Below are the code and all the weights of a small trained network. Each question names an input and a class and asks about switching units off, where a switched-off unit gives its printed mean instead of its output.

import numpy as np


def w(rows, s, z=0):
    codes = np.array(rows[::2]) - 128.0
    scale = np.full(codes.shape[1], s)
    scale[-1] = z or s
    return codes * scale


def f(y):
    return np.maximum(y, 0)


def log_softmax(a):
    a = a - a.max(-1, keepdims=True)
    return a - np.log(np.exp(a).sum(-1, keepdims=True))


def net(x, mask):
    res = np.array(x, float).reshape(1, 8) / 4 @ E
    y = f(res @ A[0][:, :-1].T + A[0][:, -1])
    res = res + np.where(mask, y, B[0][:, -1]) @ B[0][:, :-1]
    return log_softmax(res[-1] @ U[:, :-1].T + U[:, -1])


A, B = {}, {}
E = w([
[164,103,184,3,134,138,169],'x0',
[152,169,118,69,9,100,50],'x1',
[131,120,116,123,139,116,121],'x2',
[116,123,148,134,123,115,126],'x3',
[142,120,99,120,135,130,129],'x4',
[131,138,123,122,136,142,120],'x5',
[193,67,195,196,125,168,75],'x6',
[137,130,118,131,119,134,139],'x7',
],0.016)
A[0] = w([
[174,106,179,43,78,145,148,144],'n0',
[46,249,97,133,124,115,131,153],'n1',
[132,108,97,209,62,143,81,231],'n2',
[46,122,76,214,182,124,134,253],'n3',
[173,36,153,162,106,227,73,254],'n4',
[213,85,152,77,107,108,127,142],'n5',
[123,191,101,173,176,131,194,200],'n6',
[76,150,126,66,108,161,200,206],'n7',
[242,119,188,130,100,107,71,103],'n8',
[82,96,109,103,156,150,175,182],'n9',
[112,98,149,89,184,150,177,116],'n10',
[72,124,134,177,182,146,142,246],'n11',
[67,142,69,127,109,79,174,238],'n12',
[127,74,176,138,178,151,210,141],'n13',
[128,104,128,187,141,122,160,144],'n14',
[114,138,86,136,66,134,50,199],'n15',
],0.012,0.0044)
B[0] = w([
[139,165,209,10,126,146,103,232],'n0',
[82,158,27,80,38,108,192,218],'n1',
[78,180,96,205,151,131,6,224],'n2',
[40,80,64,110,91,192,129,251],'n3',
[120,124,169,186,228,169,115,250],'n4',
[75,109,253,49,132,165,146,206],'n5',
[39,108,79,70,156,201,177,205],'n6',
[130,200,158,87,157,4,150,208],'n7',
[27,143,188,102,135,191,128,220],'n8',
[52,179,227,101,222,89,185,187],'n9',
[120,218,237,173,217,66,136,194],'n10',
[71,22,108,132,146,171,172,216],'n11',
[83,135,137,80,42,135,161,212],'n12',
[171,142,159,244,142,117,196,219],'n13',
[147,39,140,150,146,226,58,186],'n14',
[60,242,52,144,97,43,89,214],'n15',
],0.0077,0.019)
U = w([
[64,118,134,69,131,202,144,239],'0',
[126,171,74,138,66,77,113,150],'1',
[127,170,133,135,200,53,198,114],'2',
[167,152,131,42,98,75,124,41],'3',
[140,78,93,188,173,185,99,4],'4',
[132,181,125,200,151,79,37,154],'5',
[245,118,184,157,222,144,157,151],'6',
],0.012,0.002)

Each question gives the input, the list of numbers given to net, and the class t.
The units are the neurons (one row each of A and B). Each row of codes is followed by its name. A weight is (code - 128) times the scale printed after its matrix; where a second scale follows, it is the last column's (A, B and U).
mask holds one flag per neuron, in row order. A switched-off neuron (its flag False) gives its mean, the last column of its row in B, instead of its output. The means were averaged over made-up inputs and are rounded, as every weight is.
A unit's drop is (log p(t) with every unit on - log p(t) with that unit switched off) / (log p(t) with every unit on - log p(t) with every unit switched off).
unit that matters most: the unit with the biggest drop
k most important neurons: the k neurons with the biggest drops, biggest first
drop when u is switched off: that unit's drop, to one decimal
input [3,-8,2,8,3,-6,0,-1], class 2: unit that matters most	n9
input [0,3,-6,8,-4,6,1,8], class 5: 2 most important neurons	n3; n6
input [1,-7,-6,-2,-8,7,3,3], class 6: 2 most important neurons	n13; n10
input [-3,0,-5,-4,2,4,4,0], class 4: 2 most important neurons	n7; n10
input [-4,1,-4,-4,8,5,8,5], class 5: 4 most important neurons	n2; n15; n6; n11
input [1,-6,2,5,-1,3,-1,-1], class 2: 2 most important neurons	n13; n10
input [2,-8,0,1,1,-4,-4,3], class 2: 2 most important neurons	n10; n13
input [-3,8,-5,1,2,8,0,3], class 1: 3 most important neurons	n1; n4; n10
input [4,0,-2,-1,6,-6,-8,-4], class 2: drop when n9 is switched off	0.2
input [1,-1,-1,4,5,-1,2,-2], class 6: drop when n3 is switched off	0.1
input [2,-5,6,-1,6,0,-8,-3], class 2: drop when n7 is switched off	0.1
input [0,-6,0,-4,6,-4,6,-8], class 4: drop when n3 is switched off	0.2
